Below are the code and all the weights of a small trained network. Each question names an input and a target symbol and asks about switching units off, where a switched-off unit gives its printed mean instead of its output.

import numpy as np


def w(rows, s, z=0):
    codes = np.array(rows[::2]) - 128.0
    scale = np.full(codes.shape[1], s)
    scale[-1] = z or s
    return codes * scale


def norm(h):
    return h / np.sqrt((h * h).mean(-1, keepdims=True) + 1e-5)


def f(y):
    return np.maximum(y, 0)


def softmax(a):
    e = np.exp(a - a.max(-1, keepdims=True))
    return e / e.sum(-1, keepdims=True)


def log_softmax(a):
    a = a - a.max(-1, keepdims=True)
    return a - np.log(np.exp(a).sum(-1, keepdims=True))


def net(x, mask):
    ids = ['ΔΘΦβγζηλμξπστψ'.index(c) for c in x.split()]
    T = len(ids)
    res = E[ids] + P[:T]
    r = norm(res)
    for j in range(3):
        rows = slice(3 * j, 3 * j + 3)
        q, k, v = (r @ M[0][rows].T for M in (Q, K, V))
        z = softmax(np.where(np.tri(T) > 0, q @ k.T / 3**0.5, -1e9)) @ v
        o = O[0][rows]
        res = res + np.where(mask[j], z, o[:, -1]) @ o[:, :-1]
    y = f(norm(res) @ A[0][:, :-1].T + A[0][:, -1])
    res = res + np.where(mask[3:19], y, B[0][:, -1]) @ B[0][:, :-1]
    return log_softmax(norm(res)[-1] @ U[:, :-1].T + U[:, -1])


Q, K, V, O, A, B = {}, {}, {}, {}, {}, {}
E = w([
[180,106,130,167,90,125],'Δ',
[78,138,176,7,69,50],'Θ',
[150,171,115,150,93,128],'Φ',
[149,155,151,128,85,150],'β',
[133,93,156,90,128,141],'γ',
[141,64,130,108,103,138],'ζ',
[145,132,122,122,108,122],'η',
[161,106,170,141,149,191],'λ',
[114,72,139,69,115,160],'μ',
[186,115,181,127,89,139],'ξ',
[117,170,171,93,125,148],'π',
[165,140,124,122,92,125],'σ',
[115,103,180,60,124,162],'τ',
[137,137,184,131,118,94],'ψ',
],0.02)
P = w([
[157,152,160,154,199,84],'0',
[240,212,95,73,105,215],'1',
[75,111,184,192,8,224],'2',
[64,147,87,187,189,87],'3',
[222,175,44,28,167,182],'4',
[55,123,155,179,21,211],'5',
],0.011)
Q[0] = w([
[144,192,144,106,131,104],'H0',
[248,122,101,11,93,104],'H0',
[85,132,136,150,44,212],'H0',
[77,158,198,190,40,135],'H1',
[227,179,160,56,65,229],'H1',
[189,170,91,62,141,109],'H1',
[12,71,128,206,98,92],'H2',
[136,132,137,156,193,183],'H2',
[144,104,111,78,73,158],'H2',
],0.011)
K[0] = w([
[148,222,51,103,113,126],'H0',
[187,115,65,127,137,56],'H0',
[166,130,108,207,160,245],'H0',
[109,153,130,74,24,108],'H1',
[38,101,109,147,115,67],'H1',
[85,103,123,217,193,135],'H1',
[139,122,189,139,48,133],'H2',
[55,113,139,216,139,119],'H2',
[163,127,128,148,181,162],'H2',
],0.012)
V[0] = w([
[118,110,160,140,54,11],'H0',
[151,133,126,75,65,128],'H0',
[147,186,88,179,70,122],'H0',
[83,160,142,91,121,2],'H1',
[153,73,7,175,178,117],'H1',
[113,109,116,36,89,3],'H1',
[131,97,152,165,244,143],'H2',
[63,88,188,168,116,146],'H2',
[184,81,133,74,40,151],'H2',
],0.0099)
O[0] = w([
[140,101,99,244,185,73,115],'H0',
[111,82,1,97,159,102,167],'H0',
[171,113,87,164,112,71,196],'H0',
[126,97,166,76,29,82,105],'H1',
[184,184,141,221,76,194,2],'H1',
[62,4,19,150,96,121,65],'H1',
[129,139,45,138,89,78,106],'H2',
[75,213,121,198,96,7,111],'H2',
[182,119,177,190,162,186,181],'H2',
],0.0081,0.0071)
A[0] = w([
[155,137,68,89,157,175,22],'N0',
[102,181,178,143,68,173,2],'N1',
[188,131,40,98,115,153,151],'N2',
[44,92,143,148,134,70,116],'N3',
[119,130,166,126,148,49,79],'N4',
[148,100,134,139,51,199,115],'N5',
[144,157,113,42,58,145,65],'N6',
[85,149,83,183,146,218,215],'N7',
[108,89,143,55,118,77,75],'N8',
[175,160,133,116,190,163,103],'N9',
[82,106,164,117,94,205,143],'N10',
[62,84,176,95,4,156,88],'N11',
[163,165,107,117,116,127,129],'N12',
[132,122,204,90,108,153,115],'N13',
[119,153,111,87,194,103,125],'N14',
[123,151,155,124,156,141,122],'N15',
],0.015,0.0054)
B[0] = w([
[128,69,178,178,182,18,175],'N0',
[104,249,165,85,82,127,171],'N1',
[56,152,144,109,183,153,245],'N2',
[193,159,176,168,170,101,188],'N3',
[23,223,102,137,160,120,190],'N4',
[54,206,197,147,77,101,211],'N5',
[126,95,104,241,106,90,232],'N6',
[142,98,193,80,154,177,219],'N7',
[170,127,103,181,154,215,203],'N8',
[172,65,108,43,99,80,254],'N9',
[105,190,14,186,164,132,205],'N10',
[140,120,181,2,36,95,202],'N11',
[186,131,103,152,122,196,192],'N12',
[184,132,92,231,112,74,225],'N13',
[92,103,139,117,67,184,186],'N14',
[76,97,87,95,108,84,197],'N15',
],0.0093,0.0077)
U = w([
[135,64,254,183,106,151,116],'Δ',
[113,46,145,92,12,55,175],'Θ',
[214,157,242,32,93,148,49],'Φ',
[221,225,20,78,164,97,3],'β',
[138,90,57,163,166,145,177],'γ',
[101,149,163,199,112,242,141],'ζ',
[209,44,126,73,174,97,100],'η',
[47,213,180,110,4,112,131],'λ',
[55,100,130,75,113,160,237],'μ',
[252,111,133,237,67,72,10],'ξ',
[100,157,32,120,104,98,154],'π',
[163,95,152,62,169,22,138],'σ',
[139,105,57,97,119,193,213],'τ',
[36,158,153,222,162,60,153],'ψ',
],0.0099,0.0037)

Each question gives the input, a string of symbols that net reads in full, and the target symbol t.
The units are the heads (3 rows each of Q, K, V and O) and the neurons (one row each of A and B). Each row of codes is followed by its name. A weight is (code - 128) times the scale printed after its matrix; where a second scale follows, it is the last column's (O, A, B and U).
mask holds one flag per unit, heads first, then neurons. A switched-off unit (its flag False) gives its mean, the last column of its rows in O or B, instead of its output. The means were averaged over made-up inputs and are rounded, as every weight is.
A unit's drop is (log p(t) with every unit on - log p(t) with that unit switched off) / (log p(t) with every unit on - log p(t) with every unit switched off).
The circuit of an input: a set's keep is (log p(t) with only the set's units on - log p(t) with every unit switched off) / (log p(t) with every unit on - log p(t) with every unit switched off). Starting from the 12 units with the biggest drops (on a tie, the unit counted first), units are removed one at a time, each time the one whose removal leaves the highest keep (on an exact tie, the one counted first), for as long as the keep stays at least 0.8.
units of the circuit, in order: the units of the circuit, biggest drop first
most important unit: the unit with the biggest drop
k most important neurons: the k neurons with the biggest drops, biggest first
which heads matter: for each layer, one digit per head in row order, 1 if its drop is at least 0.15 and else 0, layers parted by /
input Φ ψ ψ Φ μ, target ξ: which heads matter	010
input Φ Φ Φ ξ, target σ: which heads matter	011
input Φ ξ λ ψ λ, target Θ: units of the circuit, in order	H1
input τ λ ξ, target λ: which heads matter	100
input Φ Φ π ξ Φ μ, target τ: which heads matter	110
input Φ Φ Φ Φ, target β: units of the circuit, in order	H1, N9
input γ Φ μ λ ζ, target β: units of the circuit, in order	H1, H2
input λ ξ τ, target λ: 4 most important neurons	N11, N10, N13, N9
input Φ ζ λ Φ λ, target ξ: which heads matter	011
input ξ Φ ψ η ξ, target λ: units of the circuit, in order	H1, N5
input ψ Φ μ ψ ζ, target Θ: which heads matter	010
input Φ ψ Φ μ σ, target ψ: which heads matter	010
input Φ τ γ, target γ: 2 most important neurons	N10, N13
input Φ Φ Φ η Φ ψ, target ψ: which heads matter	110
input ψ Φ η τ σ β, target β: units of the circuit, in order	H1, N10, H0, N9
input Φ Δ Φ Φ λ ζ, target λ: units of the circuit, in order	N5, N10, N11
input Φ ψ ψ Θ, target ψ: most important unit	N4
input ξ Θ ψ λ μ, target β: units of the circuit, in order	H1, H2
input μ ξ σ ζ ψ, target ζ: 2 most important neurons	N2, N12
input ζ Φ λ, target λ: which heads matter	100
input Φ ψ π, target π: most important unit	N10
input Φ Φ ψ Φ ψ, target ξ: units of the circuit, in order	H1, N6
